Here is a tiny trained network, its code and every weight. The questions are about switching its units off for an input and a target symbol, where a switched-off unit gives its printed mean instead of its output.

import numpy as np


def w(rows, s, z=0):
    codes = np.array(rows[::2]) - 128.0
    scale = np.full(codes.shape[1], s)
    scale[-1] = z or s
    return codes * scale


def f(y):
    return np.maximum(y, 0)


def softmax(a):
    e = np.exp(a - a.max(-1, keepdims=True))
    return e / e.sum(-1, keepdims=True)


def log_softmax(a):
    a = a - a.max(-1, keepdims=True)
    return a - np.log(np.exp(a).sum(-1, keepdims=True))


def net(x, mask):
    ids = ['αβγεζηθλμξπστφψω'.index(c) for c in x.split()]
    T = len(ids)
    res = E[ids] + P[:T]
    u = 0
    for l in range(2):
        r = res
        for j in range(3):
            rows = slice(4 * j, 4 * j + 4)
            q, k, v = (r @ M[l][rows].T for M in (Q, K, V))
            z = softmax(np.where(np.tri(T) > 0, q @ k.T / 4**0.5, -1e9)) @ v
            o = O[l][rows]
            res = res + np.where(mask[u + j], z, o[:, -1]) @ o[:, :-1]
        u += 3
        y = f(res @ A[l][:, :-1].T + A[l][:, -1])
        res = res + np.where(mask[u : u + 8], y, B[l][:, -1]) @ B[l][:, :-1]
        u += 8
    return log_softmax(res[-1] @ U[:, :-1].T + U[:, -1])


Q, K, V, O, A, B = {}, {}, {}, {}, {}, {}
E = w([
[87,94,71,72,166],'α',
[139,85,48,77,186],'β',
[135,124,56,86,152],'γ',
[120,114,64,75,179],'ε',
[84,145,99,68,141],'ζ',
[106,131,80,72,165],'η',
[84,130,164,170,135],'θ',
[80,122,182,109,162],'λ',
[143,150,154,192,148],'μ',
[130,193,62,143,59],'ξ',
[123,129,200,142,167],'π',
[118,131,174,228,139],'σ',
[191,112,178,4,94],'τ',
[159,57,89,89,44],'φ',
[122,101,89,122,118],'ψ',
[74,62,100,116,64],'ω',
],0.02)
P = w([
[77,230,55,97,165],'0',
[100,176,75,96,166],'1',
[106,163,83,113,166],'2',
[111,136,131,98,135],'3',
[123,115,143,117,130],'4',
[137,97,160,129,121],'5',
[147,77,174,144,114],'6',
[154,61,187,160,110],'7',
[167,42,203,181,103],'8',
[176,26,212,179,119],'9',
[180,4,240,186,112],'10',
],0.012)
Q[0] = w([
[139,84,133,192,150],'L0H1',
[179,153,113,172,227],'L0H1',
[159,244,210,179,127],'L0H1',
[103,84,142,112,223],'L0H1',
[98,169,124,124,80],'L0H2',
[50,120,227,94,148],'L0H2',
[139,81,138,120,58],'L0H2',
[150,195,70,108,165],'L0H2',
[156,153,134,133,121],'L0H3',
[153,88,101,89,74],'L0H3',
[121,156,96,170,68],'L0H3',
[101,163,107,181,154],'L0H3',
],0.011)
K[0] = w([
[92,47,102,171,41],'L0H1',
[66,212,148,160,111],'L0H1',
[151,123,166,18,202],'L0H1',
[206,180,105,188,64],'L0H1',
[25,131,144,94,113],'L0H2',
[115,78,124,166,249],'L0H2',
[135,66,129,109,96],'L0H2',
[192,143,88,125,132],'L0H2',
[89,139,199,51,65],'L0H3',
[137,1,99,57,116],'L0H3',
[71,138,88,74,187],'L0H3',
[177,215,147,138,190],'L0H3',
],0.0074)
V[0] = w([
[144,106,133,128,224],'L0H1',
[210,110,123,146,82],'L0H1',
[143,112,98,189,154],'L0H1',
[78,110,121,174,156],'L0H1',
[20,167,153,127,17],'L0H2',
[168,73,177,100,177],'L0H2',
[106,1,138,88,9],'L0H2',
[130,106,68,134,249],'L0H2',
[105,232,120,126,155],'L0H3',
[164,105,79,167,180],'L0H3',
[61,43,134,125,196],'L0H3',
[234,79,76,232,28],'L0H3',
],0.0063)
O[0] = w([
[142,73,36,151,191,90],'L0H1',
[155,202,206,100,107,101],'L0H1',
[213,73,139,197,85,51],'L0H1',
[53,148,95,97,76,61],'L0H1',
[107,113,227,45,198,133],'L0H2',
[190,80,50,125,201,133],'L0H2',
[105,59,125,68,121,155],'L0H2',
[192,199,150,195,77,155],'L0H2',
[237,139,116,106,182,117],'L0H3',
[168,121,91,138,93,82],'L0H3',
[97,80,156,81,151,128],'L0H3',
[194,219,64,229,2,1],'L0H3',
],0.005,0.0035)
A[0] = w([
[115,130,44,69,16,18],'L0N1',
[230,123,186,87,203,181],'L0N2',
[225,171,94,108,59,109],'L0N3',
[103,183,174,203,159,189],'L0N4',
[205,58,40,6,86,81],'L0N5',
[152,112,94,198,165,2],'L0N6',
[154,181,90,185,120,115],'L0N7',
[152,254,103,170,116,184],'L0N8',
],0.0073,0.0021)
B[0] = w([
[79,131,172,184,135,160],'L0N1',
[122,167,171,228,89,220],'L0N2',
[181,194,176,126,174,149],'L0N3',
[1,103,207,135,128,161],'L0N4',
[61,212,164,117,45,254],'L0N5',
[79,188,77,194,42,137],'L0N6',
[147,157,180,138,141,139],'L0N7',
[127,117,87,47,161,150],'L0N8',
],0.0085,0.0088)
Q[1] = w([
[176,151,96,125,121],'L1H1',
[78,148,45,160,197],'L1H1',
[120,110,164,64,60],'L1H1',
[70,176,139,102,77],'L1H1',
[152,126,47,77,126],'L1H2',
[120,56,86,140,94],'L1H2',
[105,111,187,146,90],'L1H2',
[212,90,141,75,150],'L1H2',
[10,131,180,127,117],'L1H3',
[127,81,165,170,74],'L1H3',
[70,146,215,128,67],'L1H3',
[157,108,58,88,119],'L1H3',
],0.012)
K[1] = w([
[158,164,106,54,98],'L1H1',
[101,145,136,132,166],'L1H1',
[160,89,126,96,101],'L1H1',
[158,94,140,102,82],'L1H1',
[50,169,168,104,206],'L1H2',
[169,101,122,113,159],'L1H2',
[149,3,206,119,121],'L1H2',
[117,208,136,106,141],'L1H2',
[172,78,143,96,125],'L1H3',
[190,65,141,134,119],'L1H3',
[184,55,92,127,92],'L1H3',
[97,180,84,113,214],'L1H3',
],0.011)
V[1] = w([
[17,66,145,243,111],'L1H1',
[106,159,2,158,137],'L1H1',
[182,155,71,110,249],'L1H1',
[107,124,146,173,152],'L1H1',
[181,130,138,188,155],'L1H2',
[139,75,156,139,149],'L1H2',
[78,49,34,87,106],'L1H2',
[153,95,145,128,42],'L1H2',
[161,115,196,123,221],'L1H3',
[168,182,155,84,60],'L1H3',
[136,189,222,147,182],'L1H3',
[96,128,109,177,211],'L1H3',
],0.0092)
O[1] = w([
[171,186,150,82,111,180],'L1H1',
[188,129,141,145,104,36],'L1H1',
[125,116,97,141,40,1],'L1H1',
[178,193,115,99,92,140],'L1H1',
[143,134,96,144,198,77],'L1H2',
[50,144,105,165,195,109],'L1H2',
[35,53,87,99,27,68],'L1H2',
[99,181,78,124,123,141],'L1H2',
[55,95,172,149,212,105],'L1H3',
[189,46,115,2,99,198],'L1H3',
[106,81,164,107,199,190],'L1H3',
[141,205,113,217,204,77],'L1H3',
],0.0084,0.016)
A[1] = w([
[114,79,161,169,147,149],'L1N1',
[146,62,76,197,179,224],'L1N2',
[133,210,146,130,84,106],'L1N3',
[89,134,2,200,151,172],'L1N4',
[134,17,64,140,102,163],'L1N5',
[184,147,110,182,191,1],'L1N6',
[172,63,157,76,143,71],'L1N7',
[114,137,74,41,124,139],'L1N8',
],0.0097,0.0061)
B[1] = w([
[179,37,122,111,150,146],'L1N1',
[218,28,230,227,126,135],'L1N2',
[82,139,95,212,79,167],'L1N3',
[101,213,212,189,44,132],'L1N4',
[171,102,56,142,76,140],'L1N5',
[209,136,41,91,42,152],'L1N6',
[66,156,136,83,98,255],'L1N7',
[183,107,2,250,215,239],'L1N8',
],0.0072,0.016)
U = w([
[90,160,16,106,150,43],'α',
[135,14,15,121,204,143],'β',
[144,98,76,132,110,132],'γ',
[196,27,91,129,104,238],'ε',
[145,80,125,140,86,160],'ζ',
[165,153,5,82,169,3],'η',
[37,130,112,160,174,60],'θ',
[84,7,148,174,141,168],'λ',
[180,145,67,136,153,152],'μ',
[135,70,150,159,119,165],'ξ',
[196,74,111,149,169,123],'π',
[124,221,73,129,176,48],'σ',
[169,50,172,55,97,154],'τ',
[198,158,46,44,55,33],'φ',
[67,181,121,125,115,130],'ψ',
[1,100,107,114,54,150],'ω',
],0.0077,0.0071)

Each question gives the input, a string of symbols that net reads in full, and the target symbol t.
The units are the heads (4 rows each of Q, K, V and O) and the neurons (one row each of A and B). Each row of codes is followed by its name. A weight is (code - 128) times the scale printed after its matrix; where a second scale follows, it is the last column's (O, A, B and U).
mask holds one flag per unit, layer by layer, with each layer's heads first. A switched-off unit (its flag False) gives its mean, the last column of its rows in O or B, instead of its output. The means were averaged over made-up inputs and are rounded, as every weight is.
A unit's drop is (log p(t) with every unit on - log p(t) with that unit switched off) / (log p(t) with every unit on - log p(t) with every unit switched off).
The circuit of an input: a set's keep is (log p(t) with only the set's units on - log p(t) with every unit switched off) / (log p(t) with every unit on - log p(t) with every unit switched off). Starting from the 12 units with the biggest drops (on a tie, the unit counted first), units are removed one at a time, each time the one whose removal leaves the highest keep (on an exact tie, the one counted first), for as long as the keep stays at least 0.8.
circuit, biggest first: the units of the circuit, biggest drop first
top k neurons: the k neurons with the biggest drops, biggest first
top k neurons in layer l: the k neurons of layer l with the biggest drops, biggest first
heads that matter: for each layer, one digit per head in row order, 1 if its drop is at least 0.15 and else 0, layers parted by /
input γ α η, target ε: circuit, biggest first -> [L1H1; L1H2; L0H2; L0N5]
input α ψ ξ ψ γ σ θ τ φ, target φ: circuit, biggest first -> [L1H3; L0H3]
input π ε ξ τ β λ λ ω τ μ, target ω: heads that matter -> 000 / 010
input θ θ γ τ τ ψ, target β: heads that matter -> 010 / 110
input η ψ ξ τ ψ ω ψ σ, target ω: circuit, biggest first -> [L1H2]
input α ζ α α τ τ γ ζ τ μ ξ, target β: circuit, biggest first -> [L0H2; L1H1]
input θ γ ε μ ζ λ α σ, target σ: circuit, biggest first -> [L1H1; L1H2]
input π σ λ π γ π λ ε, target σ: circuit, biggest first -> [L1H1; L1H3]
input τ α β ζ ζ σ, target σ: heads that matter -> 000 / 101
input σ β ε σ ξ μ λ ζ θ ω φ, target ω: circuit, biggest first -> [L1H2; L0H2]
input γ φ ω γ σ σ α α π, target π: heads that matter -> 000 / 011
input τ γ γ, target β: top 2 neurons -> [L0N5; L1N8]
input γ ψ λ ζ φ λ, target φ: circuit, biggest first -> [L1H3; L0N5; L1H2]
input γ τ θ γ ξ ξ ξ γ ε λ μ, target μ: top 4 neurons -> [L0N4; L1N6; L0N6; L0N5]
input γ σ γ τ τ ζ σ, target τ: circuit, biggest first -> [L1H3; L1H1]
input ω α τ, target ω: circuit, biggest first -> [L1H2; L1H1]
input α τ γ, target ω: heads that matter -> 100 / 111
input α τ σ ψ ζ θ, target ω: top 2 neurons -> [L0N4; L1N8]
input λ ζ γ α τ σ γ ζ τ θ, target τ: heads that matter -> 000 / 001
input ω τ γ λ, target τ: top 2 neurons in layer 1 -> [L1N3; L1N1]
input τ ξ λ σ μ ζ τ τ α π, target τ: heads that matter -> 000 / 101
input ζ γ γ, target λ: heads that matter -> 011 / 111
input γ θ τ γ γ ε τ θ τ τ ζ, target β: heads that matter -> 000 / 001
input τ ξ ζ ε α ζ λ ψ α τ, target ψ: heads that matter -> 000 / 010
input γ η τ γ β ξ, target ε: top 2 neurons in layer 1 -> [L1N7; L1N5]
input τ ζ γ ζ π, target π: top 2 neurons -> [L0N5; L0N2]
input ω α τ σ τ μ, target τ: top neuron -> [L0N4]
input φ π φ ξ α θ π φ μ σ, target φ: heads that matter -> 000 / 101
input ψ ξ ζ α λ, target λ: circuit, biggest first -> [L1H3; L0N5; L1N1; L1H2]
